A = [ 10.68  12.59  17.25  -8.76 -15.24  -9.38]
The second entry from the right -> -15.24
Report the 1st entry from the right.
Answer: -9.38

Read these off the grid that follows. Counting starts at 1.
1) The entry in row 1 and column 3?
2) The top-left entry?
3) The entry in row 1 and column 2?
4) The entry directly below 9?
5) The smallest entry?
6) The entry at row 3, column 1?
7) The bottom-right entry?
8) The entry at row 2, column 3?
array([[-2, 11,  0,  6,  9, -4,  7],
       [22,  8, 12, 13, 33, 30,  5],
       [36, -7, 16, 23, 44, 27, 37],
       [28,  3, 15, 14, 36, 29, 12]])
1) 0
2) -2
3) 11
4) 33
5) -7
6) 36
7) 12
8) 12

array([[142, 113,  57, 113, 144, 159,  52, 159, 152, 148, 131, 133, 152,
        139],
       [135, 132, 156, 143, 142, 157, 151, 162, 130, 133, 136, 151, 160,
        123],
       [136, 160, 102, 125, 140, 194,  94, 180, 101, 117, 132, 165, 185,
         88]])
Read off the entry just left of 139.
152
Read off the entry just left of 180.
94
Read off the entry just right of 52.
159
Read off the entry just left of 123.
160
The minimum -> 52

X =
4900  5621  6048  6547  7210  5250  6410  7214  5534  7149  6111
7296  7515  8342  6120  7356  2110  6653  5828  8348  9118  5387
7672  6009  5722  7739  7265  4820  5366  6854  5358  6706  3791
9314  5360  8411  7092  7052  5067  5651  9236  6605  8749  8435
5610  5069  6470  6134  6156  6486  7161  6386  3780  7081  4948
6313  5769  7615  5903  5817  6268  6566  3737  7093  7041  5725
Indices start at 1.
The entry in the top-left corner -> 4900
The entry just right of 7161 -> 6386
The entry in the top-right corner: 6111
The entry directly above 4820 -> 2110
The entry in row 3 and column 1 is 7672
Which number is the entry just right of the smallest entry? 6653
Which number is the entry just right of 7081? 4948
The entry in row 1 and column 3 is 6048
The bottom-left entry is 6313
The entry just right of 5610: 5069
The entry directly above 5817 -> 6156
The entry directly above 5722 -> 8342
The entry directly above 5903 -> 6134
The entry directly above 7052 -> 7265
Which number is the entry directly above the smallest entry? 5250
Which number is the entry just left of 7210? 6547
Which number is the entry just right of 6566? 3737
The entry in the bottom-right corner: 5725
The largest entry: 9314
The entry directly below 5358 -> 6605
Which number is the entry at row 2, column 1? 7296
The entry just right of the largest entry is 5360
Which number is the entry directly below 7214? 5828
The entry directly below the largest entry: 5610
The entry in row 1 and column 2: 5621
Which number is the entry at row 3, column 2? 6009
The entry in row 3 and column 3 -> 5722
Which number is the bottom entry of the column that holds the smallest entry? 6268
The entry just left of 5651: 5067

Read these off the row that follows.
1) Report the entry just right of the smallest entry.
2) Report the entry just left of 45.
[65, 45, 17, 17, 88, 2, 90, 4]
1) 90
2) 65

Read these off the table that follows.
1) Read off the entry just right of -18.
2) Read off the entry directly above the centre entry.
3) Read off the entry in the top-left corner.
4) Read off the last entry, reading row by row.
5) Read off the entry at the centre.
6) Read off the smallest entry in the last column.
7) Read off the third entry on the main diagonal.
8) Read off the first entry on the diagonal from the top-right corner.
15,15,-26,14,0,-13,-2,-9,-10
-5,3,-7,-21,12,5,8,-3,35
-24,2,18,-19,-4,6,7,-6,29
-3,-2,-19,-26,20,23,9,-7,41
2,-4,-25,-9,14,8,15,1,13
15,-15,0,13,-9,-5,-6,9,-39
12,14,-17,7,1,-13,-18,-15,-1
1) -15
2) -4
3) 15
4) -1
5) 20
6) -39
7) 18
8) -10
